Below is a small trained network, with its code and all its weights. Each question gives an input and a class and asks what happens when units are switched off, that is, made to give their printed mean instead of their output.

import numpy as np


def w(rows, s, z=0):
    codes = np.array(rows[::2]) - 128.0
    scale = np.full(codes.shape[1], s)
    scale[-1] = z or s
    return codes * scale


def f(y):
    return y / 2 * (1 + np.tanh(0.7978845608 * (y + 0.044715 * y**3)))


def log_softmax(a):
    a = a - a.max(-1, keepdims=True)
    return a - np.log(np.exp(a).sum(-1, keepdims=True))


def net(x, mask):
    res = np.array(x, float).reshape(1, 2) / 4 @ E
    y = f(res @ A[0][:, :-1].T + A[0][:, -1])
    res = res + np.where(mask, y, B[0][:, -1]) @ B[0][:, :-1]
    return log_softmax(res[-1] @ U[:, :-1].T + U[:, -1])


A, B = {}, {}
E = w([
[1,199,54,185,49,235,9,163,15,130],'x0',
[183,95,252,146,141,74,17,15,23,161],'x1',
],0.0088)
A[0] = w([
[57,191,76,89,104,155,186,210,149,122,94],'n0',
[22,211,112,166,52,165,54,184,71,160,220],'n1',
[77,93,171,158,124,75,2,45,94,156,49],'n2',
[154,167,189,177,77,71,63,136,42,221,157],'n3',
[199,114,232,125,123,35,167,145,222,117,12],'n4',
[140,165,49,146,43,109,46,162,65,111,48],'n5',
[88,205,86,159,57,139,162,199,185,47,68],'n6',
],0.0076,0.011)
B[0] = w([
[169,173,120,116,105,115,79,95,174,84,193],'n0',
[129,109,174,78,98,73,188,133,125,159,254],'n1',
[222,196,62,142,123,174,105,117,171,93,171],'n2',
[162,122,146,116,80,98,94,122,146,145,191],'n3',
[136,129,82,78,66,201,165,214,84,149,182],'n4',
[103,123,29,91,118,251,158,229,7,186,164],'n5',
[222,162,91,136,124,126,108,167,156,75,181],'n6',
],0.016,0.017)
U = w([
[127,126,112,64,113,184,196,167,84,165,102],'0',
[235,185,110,142,113,145,45,112,162,92,87],'1',
[113,86,232,106,144,2,194,76,191,138,252],'2',
[107,143,134,206,156,157,123,86,129,137,99],'3',
[87,142,126,187,157,146,113,115,122,152,102],'4',
[124,129,113,175,158,160,98,83,77,111,101],'5',
],0.013,0.017)

Each question gives the input, the list of numbers given to net, and the class t.
The units are the neurons (one row each of A and B). Each row of codes is followed by its name. A weight is (code - 128) times the scale printed after its matrix; where a second scale follows, it is the last column's (A, B and U).
mask holds one flag per neuron, in row order. A switched-off neuron (its flag False) gives its mean, the last column of its row in B, instead of its output. The means were averaged over made-up inputs and are rounded, as every weight is.
A unit's drop is (log p(t) with every unit on - log p(t) with that unit switched off) / (log p(t) with every unit on - log p(t) with every unit switched off).
most important unit: the unit with the biggest drop
k most important neurons: the k neurons with the biggest drops, biggest first
drop when u is switched off: that unit's drop, to one decimal
input [3,2], class 2: most important unit => n4
input [-2,-3], class 2: 3 most important neurons => n2, n5, n4
input [-3,3], class 2: 3 most important neurons => n5, n6, n2
input [5,4], class 0: 3 most important neurons => n5, n1, n0
input [-6,-8], class 1: 2 most important neurons => n0, n1
input [1,-4], class 1: 2 most important neurons => n6, n0
input [-5,5], class 0: 2 most important neurons => n4, n0
input [8,7], class 0: 2 most important neurons => n5, n1
input [-1,1], class 2: 3 most important neurons => n5, n4, n2
input [4,4], class 0: 2 most important neurons => n1, n0
input [-5,4], class 0: 2 most important neurons => n4, n0
input [7,6], class 0: 2 most important neurons => n5, n1
input [1,-2], class 2: drop when n4 is switched off => 0.1
input [-4,-6], class 1: most important unit => n1
input [2,-3], class 2: drop when n4 is switched off => 0.2
input [1,-8], class 1: drop when n1 is switched off => 0.0
input [3,-5], class 1: drop when n0 is switched off => 0.6
